Here is a tiny trained network, its code and every weight. The questions are about switching its units off for an input and a class, where a switched-off unit gives its printed mean instead of its output.

import numpy as np


def w(rows, s, z=0):
    codes = np.array(rows[::2]) - 128.0
    scale = np.full(codes.shape[1], s)
    scale[-1] = z or s
    return codes * scale


def f(y):
    return np.maximum(y, 0)


def log_softmax(a):
    a = a - a.max(-1, keepdims=True)
    return a - np.log(np.exp(a).sum(-1, keepdims=True))


def net(x, mask):
    res = np.array(x, float).reshape(1, 8) / 4 @ E
    y = f(res @ A[0][:, :-1].T + A[0][:, -1])
    res = res + np.where(mask, y, B[0][:, -1]) @ B[0][:, :-1]
    return log_softmax(res[-1] @ U[:, :-1].T + U[:, -1])


A, B = {}, {}
E = w([
[69,117,39,62,176,80,175,92],'x0',
[30,18,173,89,70,168,101,165],'x1',
[127,119,126,136,121,117,127,121],'x2',
[124,131,115,145,110,135,146,119],'x3',
[132,177,84,57,35,125,45,119],'x4',
[83,173,151,135,91,36,180,254],'x5',
[248,57,80,60,106,137,174,194],'x6',
[129,131,148,117,136,122,131,128],'x7',
],0.0057)
A[0] = w([
[190,78,97,77,108,131,185,146,55],'n0',
[165,215,114,141,177,95,136,97,116],'n1',
[5,167,149,163,149,103,95,60,16],'n2',
[23,19,166,99,102,155,99,148,4],'n3',
[50,91,37,63,185,78,165,94,38],'n4',
[98,59,131,139,221,129,178,138,204],'n5',
[156,78,132,102,149,186,99,10,91],'n6',
[86,153,144,104,127,62,139,207,25],'n7',
[108,177,154,127,84,120,190,177,112],'n8',
[107,161,88,35,114,110,36,124,155],'n9',
[179,40,109,77,149,102,113,160,42],'n10',
[129,166,98,92,91,141,119,130,95],'n11',
[169,129,199,200,119,162,65,169,203],'n12',
],0.012,0.0035)
B[0] = w([
[131,204,180,172,134,151,104,158,209],'n0',
[183,149,62,101,180,155,106,83,232],'n1',
[153,199,182,161,77,185,118,227,249],'n2',
[252,157,63,130,209,111,118,61,227],'n3',
[145,73,137,3,82,136,98,165,236],'n4',
[80,138,121,171,65,124,200,47,223],'n5',
[60,91,130,169,197,56,90,191,248],'n6',
[81,79,120,172,192,93,96,159,199],'n7',
[85,101,135,154,186,115,73,115,195],'n8',
[76,127,127,163,104,133,224,63,240],'n9',
[117,195,144,156,97,181,96,172,193],'n10',
[135,110,144,175,115,122,175,103,176],'n11',
[88,122,101,22,74,144,155,139,254],'n12',
],0.016,0.0075)
U = w([
[149,218,180,171,90,164,105,202,71],'0',
[211,150,63,119,181,106,112,71,119],'1',
[48,66,131,169,171,54,86,168,85],'2',
[106,93,134,2,67,125,131,147,168],'3',
[96,139,113,126,116,118,147,112,254],'4',
[77,134,130,173,76,121,210,60,88],'5',
],0.0078,0.0076)

Each question gives the input, the list of numbers given to net, and the class t.
The units are the neurons (one row each of A and B). Each row of codes is followed by its name. A weight is (code - 128) times the scale printed after its matrix; where a second scale follows, it is the last column's (A, B and U).
mask holds one flag per neuron, in row order. A switched-off neuron (its flag False) gives its mean, the last column of its row in B, instead of its output. The means were averaged over made-up inputs and are rounded, as every weight is.
A unit's drop is (log p(t) with every unit on - log p(t) with that unit switched off) / (log p(t) with every unit on - log p(t) with every unit switched off).
The circuit of an input: a set's keep is (log p(t) with only the set's units on - log p(t) with every unit switched off) / (log p(t) with every unit on - log p(t) with every unit switched off). Starting from the 12 units with the biggest drops (on a tie, the unit counted first), units are removed one at a time, each time the one whose removal leaves the highest keep (on an exact tie, the one counted first), for as long as the keep stays at least 0.8.
circuit, biggest first: the units of the circuit, biggest drop first
most important unit: the unit with the biggest drop
top k neurons: the k neurons with the biggest drops, biggest first
drop when u is switched off: that unit's drop, to one decimal
input [-8,-6,1,-1,-7,3,-2,1], class 3: circuit, biggest first : [n12]
input [4,-3,2,3,-2,0,0,-6], class 3: circuit, biggest first : [n3 n4]
input [5,6,-3,-2,-6,3,5,6], class 1: top 4 neurons : [n3 n2 n9 n12]
input [-1,-2,-6,3,7,1,7,4], class 0: top 4 neurons : [n0 n5 n10 n12]
input [3,-4,3,-2,-4,6,8,-5], class 0: top 3 neurons : [n0 n10 n6]
input [7,-5,6,-6,4,-4,-2,1], class 3: top 2 neurons : [n4 n3]
input [7,1,7,-3,-5,5,-2,3], class 3: top 2 neurons : [n4 n6]
input [5,1,4,5,-2,4,6,-4], class 0: top 3 neurons : [n0 n10 n12]
input [-7,-8,0,0,7,4,2,4], class 1: top 2 neurons : [n1 n4]
input [-7,-2,5,-6,3,6,0,6], class 3: top 2 neurons : [n12 n6]
input [2,-2,0,-2,-6,-3,-1,2], class 5: top 2 neurons : [n5 n3]
input [8,-4,-7,-4,1,-6,7,-3], class 3: top 3 neurons : [n4 n2 n3]
input [2,-3,7,-1,4,-2,3,8], class 5: circuit, biggest first : [n9 n4]
input [6,-8,6,-7,-3,2,-4,8], class 1: most important unit : n1
input [-5,-4,-1,-1,-6,2,3,-5], class 5: circuit, biggest first : [n4 n2]
input [-1,-3,7,-3,-1,-2,4,6], class 0: circuit, biggest first : [n0 n10]
input [6,7,7,3,-3,5,7,-6], class 0: drop when n12 is switched off : 0.2
input [-3,-2,-2,-4,-3,-8,5,5], class 2: drop when n2 is switched off : 0.2
input [-5,8,-5,-5,0,8,-1,8], class 1: drop when n6 is switched off : 0.3
input [2,7,7,-6,-8,3,3,2], class 5: most important unit : n5
